Look-ups in named tables: a row name and a column name give one cell, copied from the table.

Table kamanez
|  | gipugar | vog | gak | vetis | rur | gubik |
|---|---|---|---|---|---|---|
| dule | 111 | 104 | 45 | 85 | 158 | 162 |
| kebade | 158 | 202 | 222 | 53 | 167 | 154 |
| pupagum | 123 | 111 | 78 | 177 | 171 | 184 |
| mot | 102 | 155 | 95 | 141 | 178 | 192 |
| fadina | 155 | 143 | 126 | 123 | 156 | 165 |
| nubi | 132 | 149 | 166 | 199 | 191 | 176 |
| reves | 178 | 203 | 194 | 66 | 118 | 108 |
| pekimer | 94 | 167 | 77 | 41 | 209 | 206 |
| puz | 99 | 145 | 123 | 168 | 204 | 217 |

pupagum, vetis => 177
nubi, gubik => 176
mot, gak => 95
mot, gubik => 192
fadina, gak => 126
kebade, vetis => 53
dule, vog => 104
nubi, gipugar => 132
puz, rur => 204
dule, vetis => 85
puz, gak => 123
pekimer, gak => 77
puz, vog => 145
puz, gipugar => 99
nubi, vog => 149
pupagum, gipugar => 123
mot, rur => 178
fadina, vog => 143
kebade, rur => 167
pupagum, rur => 171

nir:
,ger,tus,bodeted,tep,nemukub
nedet,-59.40,-30.83,-13.41,-24.08,-40.10
numobo,23.37,-66.81,-5.32,53.12,1.78
sosima,-59.40,-44.08,-17.85,-24.08,0.20
lafigef,-59.40,-30.83,-12.75,-24.08,-50.42
mazi,-67.93,-30.83,-32.61,-32.04,4.31
zefeva,-59.40,-30.83,-13.41,-24.08,-45.18

What is the tep of lafigef in nir?
-24.08
What is the tep of zefeva in nir?
-24.08
What is the ger of nedet in nir?
-59.40
What is the bodeted of numobo in nir?
-5.32
What is the nemukub of zefeva in nir?
-45.18
What is the bodeted of nedet in nir?
-13.41
What is the tus of lafigef in nir?
-30.83
What is the bodeted of lafigef in nir?
-12.75
What is the ger of zefeva in nir?
-59.40
What is the bodeted of sosima in nir?
-17.85
What is the tus of sosima in nir?
-44.08
What is the tep of nedet in nir?
-24.08
What is the tus of nedet in nir?
-30.83
What is the bodeted of zefeva in nir?
-13.41
What is the nemukub of sosima in nir?
0.20
What is the ger of numobo in nir?
23.37
What is the tus of numobo in nir?
-66.81
What is the tus of mazi in nir?
-30.83
What is the ger of lafigef in nir?
-59.40

turirug =
|  | begakoz | dibozud | dob | sesuf | zav | medana |
|---|---|---|---|---|---|---|
| fekabar | 145 | 195 | 132 | 172 | 159 | 36 |
| moru | 100 | 112 | 168 | 203 | 31 | 233 |
| rebofa | 78 | 211 | 120 | 166 | 30 | 108 |
| fav | 56 | 67 | 189 | 197 | 9 | 124 |
| fulebu | 197 | 196 | 79 | 82 | 247 | 168 |
| nodob | 221 | 91 | 86 | 156 | 178 | 206 |
| zar | 61 | 58 | 241 | 175 | 9 | 167 |
| denodu | 118 | 162 | 76 | 78 | 132 | 150 |
| metif | 182 | 117 | 86 | 161 | 123 | 176 |
| lelit | 45 | 80 | 148 | 108 | 94 | 173 |

rebofa, dob => 120
fulebu, medana => 168
fekabar, dibozud => 195
zar, zav => 9
rebofa, begakoz => 78
fav, medana => 124
zar, dob => 241
zar, begakoz => 61

kek:
columns: dipa, gevo, ped, fofaz, disem, baves, gib, nin
pid: [-0.3, 0.2, -0.5, 0.0, -0.3, 0.0, 0.0, -0.1]
vaket: [-0.3, 0.0, 0.0, 0.4, -0.5, -0.1, -0.3, 0.1]
dom: [0.0, -0.5, -0.3, -0.5, 0.1, 0.0, -0.2, -0.3]
vinir: [0.0, 0.0, -0.7, -0.6, 0.0, 0.3, 0.5, -0.7]
rinin: [-0.3, 0.1, -0.2, 0.2, -0.5, 0.1, -0.6, 0.1]
madavil: [0.1, -0.6, -0.5, -0.4, 0.6, -0.2, -0.4, -0.3]
bufive: [-0.1, 0.0, -0.3, -0.6, -0.1, 0.1, 0.2, -0.5]
zoso: [-0.1, -0.2, -0.4, -0.2, 0.0, -0.4, -0.2, -0.3]
lanik: [-0.1, -0.4, -0.1, -0.2, 0.0, -0.2, -0.5, -0.2]
fesofe: [-0.5, 0.3, -0.1, 0.2, -0.8, 0.2, -0.2, 0.0]
fofav: [-0.2, 0.1, -0.9, -0.6, -0.2, -0.2, 0.2, -0.6]
sefe: [-0.1, -0.4, -0.2, -0.4, -0.1, -0.1, 0.3, -0.4]

dom, ped => -0.3
fesofe, fofaz => 0.2
bufive, disem => -0.1
fofav, dipa => -0.2
fofav, baves => -0.2
vaket, gib => -0.3
rinin, dipa => -0.3
lanik, disem => 0.0
madavil, dipa => 0.1
pid, nin => -0.1
madavil, gib => -0.4
zoso, gib => -0.2
dom, disem => 0.1
fesofe, baves => 0.2
zoso, fofaz => -0.2
rinin, disem => -0.5
fofav, nin => -0.6

